Here is a tiny trained network, its code and every weight. The questions are about switching its units off for an input and a class, where a switched-off unit gives its printed mean instead of its output.

import numpy as np


def w(rows, s, z=0):
    codes = np.array(rows[::2]) - 128.0
    scale = np.full(codes.shape[1], s)
    scale[-1] = z or s
    return codes * scale


def norm(h):
    return h / np.sqrt((h * h).mean(-1, keepdims=True) + 1e-5)


def f(y):
    return y / 2 * (1 + np.tanh(0.7978845608 * (y + 0.044715 * y**3)))


def log_softmax(a):
    a = a - a.max(-1, keepdims=True)
    return a - np.log(np.exp(a).sum(-1, keepdims=True))


def net(x, mask):
    res = np.array(x, float).reshape(1, 2) / 4 @ E
    u = 0
    for l in range(3):
        y = f(norm(res) @ A[l][:, :-1].T + A[l][:, -1])
        res = res + np.where(mask[u : u + 7], y, B[l][:, -1]) @ B[l][:, :-1]
        u += 7
    return log_softmax(norm(res)[-1] @ U[:, :-1].T + U[:, -1])


A, B = {}, {}
E = w([
[76,104,109,69,112,103],'x0',
[63,255,82,121,62,251],'x1',
],0.008)
A[0] = w([
[92,118,76,84,107,168,65],'L0N0',
[97,129,83,118,66,153,59],'L0N1',
[154,178,145,192,105,151,82],'L0N2',
[201,141,154,114,96,108,171],'L0N3',
[114,183,133,154,70,72,1],'L0N4',
[191,103,171,96,165,4,147],'L0N5',
[117,165,155,117,147,100,27],'L0N6',
],0.013,0.0045)
B[0] = w([
[127,79,176,106,107,99,153],'L0N0',
[83,115,187,72,110,157,155],'L0N1',
[143,159,125,207,186,162,166],'L0N2',
[134,109,144,41,159,168,155],'L0N3',
[148,172,29,157,107,120,123],'L0N4',
[203,71,75,220,7,98,254],'L0N5',
[168,121,112,118,140,207,118],'L0N6',
],0.011,0.015)
A[1] = w([
[70,200,146,123,96,172,32],'L1N0',
[254,183,55,203,165,164,194],'L1N1',
[46,174,173,111,185,62,200],'L1N2',
[34,176,77,111,128,196,34],'L1N3',
[99,119,70,97,141,120,3],'L1N4',
[110,27,58,246,22,127,248],'L1N5',
[178,173,234,141,144,223,69],'L1N6',
],0.0095,0.0056)
B[1] = w([
[176,31,133,169,181,115,144],'L1N0',
[82,117,141,91,203,2,200],'L1N1',
[186,165,92,172,108,228,138],'L1N2',
[227,68,126,173,76,107,143],'L1N3',
[234,146,181,111,105,88,120],'L1N4',
[237,70,223,187,185,33,249],'L1N5',
[28,150,98,196,89,161,155],'L1N6',
],0.009,0.019)
A[2] = w([
[170,78,204,149,132,66,21],'L2N0',
[72,178,143,165,255,140,139],'L2N1',
[188,42,160,90,54,102,198],'L2N2',
[82,172,97,18,84,124,129],'L2N3',
[23,86,90,1,113,101,218],'L2N4',
[87,119,85,40,134,172,3],'L2N5',
[87,129,140,169,116,202,141],'L2N6',
],0.011,0.0044)
B[2] = w([
[114,94,149,246,119,99,220],'L2N0',
[166,164,96,51,153,118,179],'L2N1',
[161,179,137,121,201,46,251],'L2N2',
[205,181,160,82,108,144,137],'L2N3',
[194,172,215,82,101,177,145],'L2N4',
[174,166,186,136,121,71,131],'L2N5',
[137,126,86,100,90,110,161],'L2N6',
],0.013)
U = w([
[89,127,47,144,51,188,238],'0',
[90,193,17,111,213,96,236],'1',
[80,62,146,175,197,172,1],'2',
[42,45,144,161,213,165,1],'3',
[205,64,152,204,184,13,247],'4',
[196,168,175,81,77,141,206],'5',
[8,67,108,171,155,106,1],'6',
],0.014,0.0056)

Each question gives the input, the list of numbers given to net, and the class t.
The units are the neurons (one row each of A and B). Each row of codes is followed by its name. A weight is (code - 128) times the scale printed after its matrix; where a second scale follows, it is the last column's (A, B and U).
mask holds one flag per neuron, layer by layer. A switched-off neuron (its flag False) gives its mean, the last column of its row in B, instead of its output. The means were averaged over made-up inputs and are rounded, as every weight is.
A unit's drop is (log p(t) with every unit on - log p(t) with that unit switched off) / (log p(t) with every unit on - log p(t) with every unit switched off).
The circuit of an input: a set's keep is (log p(t) with only the set's units on - log p(t) with every unit switched off) / (log p(t) with every unit on - log p(t) with every unit switched off). Starting from the 12 units with the biggest drops (on a tie, the unit counted first), units are removed one at a time, each time the one whose removal leaves the highest keep (on an exact tie, the one counted first), for as long as the keep stays at least 0.8.
circuit, biggest first: the units of the circuit, biggest drop first
top k neurons: the k neurons with the biggest drops, biggest first
k most important neurons of layer l: the k neurons of layer l with the biggest drops, biggest first
drop of u: that unit's drop, to one decimal
input [-1,2], class 0: circuit, biggest first -> (L0N5; L1N5; L2N2; L1N1)
input [2,4], class 5: top 3 neurons -> (L0N1; L1N5; L0N5)
input [-7,7], class 1: circuit, biggest first -> (L0N5; L1N5)
input [1,3], class 0: circuit, biggest first -> (L0N5; L1N5; L1N1; L2N2)
input [-4,2], class 1: most important neuron of layer 0 -> (L0N5)
input [7,2], class 5: top 2 neurons -> (L0N5; L1N5)
input [3,4], class 5: 3 most important neurons of layer 0 -> (L0N1; L0N5; L0N0)
input [-6,8], class 1: top 4 neurons -> (L0N5; L1N5; L0N2; L2N1)
input [0,1], class 0: top 4 neurons -> (L0N5; L1N5; L2N2; L1N1)
input [1,6], class 0: top 4 neurons -> (L0N5; L1N5; L0N1; L1N1)
input [-2,3], class 1: 3 most important neurons of layer 0 -> (L0N5; L0N2; L0N3)
input [1,1], class 5: 2 most important neurons of layer 0 -> (L0N1; L0N5)
input [-3,5], class 0: top 4 neurons -> (L0N5; L1N5; L0N1; L2N2)
input [3,8], class 0: 2 most important neurons of layer 0 -> (L0N5; L0N1)
input [3,7], class 0: most important neuron of layer 2 -> (L2N6)
input [-7,1], class 1: drop of L0N5 -> 0.9
input [-8,4], class 1: drop of L1N5 -> 0.4
input [0,6], class 0: drop of L0N2 -> 0.0
input [-2,2], class 1: drop of L1N5 -> 0.7
